Here is a tiny trained network, its code and every weight. The questions are about switching its units off for an input and a target symbol, where a switched-off unit gives its printed mean instead of its output.

import numpy as np


def w(rows, s, z=0):
    codes = np.array(rows[::2]) - 128.0
    scale = np.full(codes.shape[1], s)
    scale[-1] = z or s
    return codes * scale


def f(y):
    return np.maximum(y, 0)


def softmax(a):
    e = np.exp(a - a.max(-1, keepdims=True))
    return e / e.sum(-1, keepdims=True)


def log_softmax(a):
    a = a - a.max(-1, keepdims=True)
    return a - np.log(np.exp(a).sum(-1, keepdims=True))


def net(x, mask):
    ids = ['ΘΞΠΣΨαβγδζητφ'.index(c) for c in x.split()]
    T = len(ids)
    res = E[ids] + P[:T]
    u = 0
    for l in range(3):
        q, k, v = (res @ M[l].T for M in (Q, K, V))
        z = softmax(np.where(np.tri(T) > 0, q @ k.T / 3**0.5, -1e9)) @ v
        res = res + np.where(mask[u], z, O[l][:, -1]) @ O[l][:, :-1]
        u += 1
        y = f(res @ A[l][:, :-1].T + A[l][:, -1])
        res = res + np.where(mask[u : u + 4], y, B[l][:, -1]) @ B[l][:, :-1]
        u += 4
    return log_softmax(res[-1] @ U[:, :-1].T + U[:, -1])


Q, K, V, O, A, B = {}, {}, {}, {}, {}, {}
E = w([
[170,173,108],'Θ',
[59,112,146],'Ξ',
[145,208,99],'Π',
[61,62,7],'Σ',
[179,88,148],'Ψ',
[43,134,55],'α',
[108,89,192],'β',
[161,102,154],'γ',
[183,101,12],'δ',
[59,92,190],'ζ',
[135,169,196],'η',
[211,173,175],'τ',
[197,171,174],'φ',
],0.021)
P = w([
[249,151,152],'0',
[105,40,100],'1',
[94,30,83],'2',
[89,23,79],'3',
[67,13,69],'4',
[72,3,58],'5',
[70,1,52],'6',
[75,3,53],'7',
[81,10,60],'8',
[89,6,64],'9',
[57,7,82],'10',
],0.0042)
Q[0] = w([
[186,205,140],'L0H0',
[100,255,151],'L0H0',
[144,201,102],'L0H0',
],0.0097)
K[0] = w([
[147,151,194],'L0H0',
[117,145,198],'L0H0',
[142,6,143],'L0H0',
],0.016)
V[0] = w([
[174,42,118],'L0H0',
[92,211,2],'L0H0',
[99,200,226],'L0H0',
],0.0077)
O[0] = w([
[232,75,98,218],'L0H0',
[26,5,1,117],'L0H0',
[180,167,112,2],'L0H0',
],0.0073,0.0039)
A[0] = w([
[117,234,153,136],'L0N0',
[90,60,247,254],'L0N1',
[236,94,98,133],'L0N2',
[204,140,65,130],'L0N3',
],0.011,0.0058)
B[0] = w([
[54,57,55,167],'L0N0',
[244,194,94,249],'L0N1',
[110,75,221,172],'L0N2',
[154,2,163,151],'L0N3',
],0.0078,0.018)
Q[1] = w([
[192,147,137],'L1H0',
[82,116,176],'L1H0',
[67,160,255],'L1H0',
],0.01)
K[1] = w([
[75,95,40],'L1H0',
[246,253,58],'L1H0',
[203,92,151],'L1H0',
],0.0057)
V[1] = w([
[16,156,169],'L1H0',
[73,153,123],'L1H0',
[177,221,254],'L1H0',
],0.0086)
O[1] = w([
[255,200,134,2],'L1H0',
[87,104,161,57],'L1H0',
[164,180,96,54],'L1H0',
],0.0098,0.0095)
A[1] = w([
[98,97,111,150],'L1N0',
[95,177,253,155],'L1N1',
[114,253,111,168],'L1N2',
[70,162,83,254],'L1N3',
],0.012,0.0073)
B[1] = w([
[224,216,95,255],'L1N0',
[109,86,8,158],'L1N1',
[74,193,132,200],'L1N2',
[82,125,253,193],'L1N3',
],0.0078,0.0099)
Q[2] = w([
[144,190,168],'L2H0',
[148,32,255],'L2H0',
[145,147,21],'L2H0',
],0.0079)
K[2] = w([
[80,97,167],'L2H0',
[163,55,118],'L2H0',
[180,196,254],'L2H0',
],0.0083)
V[2] = w([
[76,115,227],'L2H0',
[3,98,205],'L2H0',
[178,174,239],'L2H0',
],0.0059)
O[2] = w([
[140,255,113,81],'L2H0',
[52,124,147,3],'L2H0',
[54,130,195,148],'L2H0',
],0.009,0.0034)
A[2] = w([
[93,184,174,254],'L2N0',
[251,2,217,90],'L2N1',
[131,89,45,81],'L2N2',
[21,61,64,67],'L2N3',
],0.0081,0.0075)
B[2] = w([
[155,66,2,170],'L2N0',
[66,198,124,249],'L2N1',
[217,166,203,155],'L2N2',
[138,148,238,160],'L2N3',
],0.008,0.02)
U = w([
[121,7,53,253],'Θ',
[124,175,117,99],'Ξ',
[131,148,161,83],'Π',
[131,93,121,248],'Σ',
[127,135,149,138],'Ψ',
[58,106,95,77],'α',
[116,127,147,103],'β',
[88,138,73,94],'γ',
[216,166,118,102],'δ',
[154,191,201,82],'ζ',
[230,39,165,92],'η',
[131,233,234,91],'τ',
[92,116,213,112],'φ',
],0.012,0.006)

Each question gives the input, a string of symbols that net reads in full, and the target symbol t.
The units are the heads (3 rows each of Q, K, V and O) and the neurons (one row each of A and B). Each row of codes is followed by its name. A weight is (code - 128) times the scale printed after its matrix; where a second scale follows, it is the last column's (O, A, B and U).
mask holds one flag per unit, layer by layer, with each layer's heads first. A switched-off unit (its flag False) gives its mean, the last column of its rows in O or B, instead of its output. The means were averaged over made-up inputs and are rounded, as every weight is.
A unit's drop is (log p(t) with every unit on - log p(t) with that unit switched off) / (log p(t) with every unit on - log p(t) with every unit switched off).
The circuit of an input: a set's keep is (log p(t) with only the set's units on - log p(t) with every unit switched off) / (log p(t) with every unit on - log p(t) with every unit switched off). Starting from the 12 units with the biggest drops (on a tie, the unit counted first), units are removed one at a time, each time the one whose removal leaves the highest keep (on an exact tie, the one counted first), for as long as the keep stays at least 0.8.
circuit, biggest first: the units of the circuit, biggest drop first
most important unit: the unit with the biggest drop
k most important neurons: the k neurons with the biggest drops, biggest first
top k neurons in layer l: the k neurons of layer l with the biggest drops, biggest first
input δ Ψ α β η, target η: 2 most important neurons	[L1N1; L2N2]
input β Ψ Ξ Ψ δ Ψ τ, target η: 4 most important neurons	[L1N1; L2N2; L1N3; L0N3]
input Ψ Ψ Σ Σ β η β β τ, target φ: most important unit	L1N3
input Σ β β Ψ β φ, target φ: 2 most important neurons	[L2N3; L2N0]
input δ β β Θ β Ψ η Σ Ψ γ, target φ: top 2 neurons in layer 0	[L0N1; L0N2]
input β β α, target α: circuit, biggest first	[L0H0; L2H0]
input η β η Π β β η, target Θ: 3 most important neurons	[L2N1; L2N0; L1N0]
input ζ Π Σ Ψ β, target φ: circuit, biggest first	[L1H0; L0N1; L0H0; L2N3]
input Ψ β Ψ Ψ Ψ η β ζ Σ η Ξ, target φ: top 3 neurons in layer 0	[L0N1; L0N2; L0N0]
input δ τ β, target η: 4 most important neurons	[L2N2; L2N3; L1N0; L1N3]
input β β Ψ, target τ: circuit, biggest first	[L0H0; L2N1]
input ζ δ β Ψ β δ ζ β β, target η: 4 most important neurons	[L2N2; L0N3; L1N0; L2N3]
input β β β β Ψ Π Ψ Ψ ζ, target Θ: 2 most important neurons	[L2N1; L2N2]
input Ψ β α α α, target α: 4 most important neurons	[L1N3; L2N0; L0N1; L1N0]
input η β Ξ γ Ψ, target τ: 2 most important neurons	[L2N1; L2N0]
input β η ζ φ Θ ζ Σ β η δ, target η: circuit, biggest first	[L2N2; L0H0; L2N3]
input β η η Ψ Ψ β γ τ Σ β η, target φ: 2 most important neurons	[L1N3; L2N3]
input γ β Ξ ζ Π, target Θ: circuit, biggest first	[L2N1; L0N1]
input γ ζ δ Ψ β γ β Ξ, target η: most important unit	L0H0
input η η β Ψ δ Ψ δ η, target η: 2 most important neurons	[L2N2; L1N1]
input Π β Ψ β Ψ β Σ, target φ: circuit, biggest first	[L2N3; L0N1]
input ζ β τ γ Ψ Σ β, target φ: 3 most important neurons	[L1N3; L0N1; L2N0]
input β δ φ, target η: circuit, biggest first	[L2H0; L1N0]
input β Ψ Σ β Σ Ξ γ, target φ: most important unit	L1H0
input Ψ β φ Ψ ζ Σ Σ β Ψ, target φ: 2 most important neurons	[L1N3; L2N1]
input β β η β ζ Π β δ β ζ, target η: top 3 neurons in layer 0	[L0N1; L0N3; L0N2]
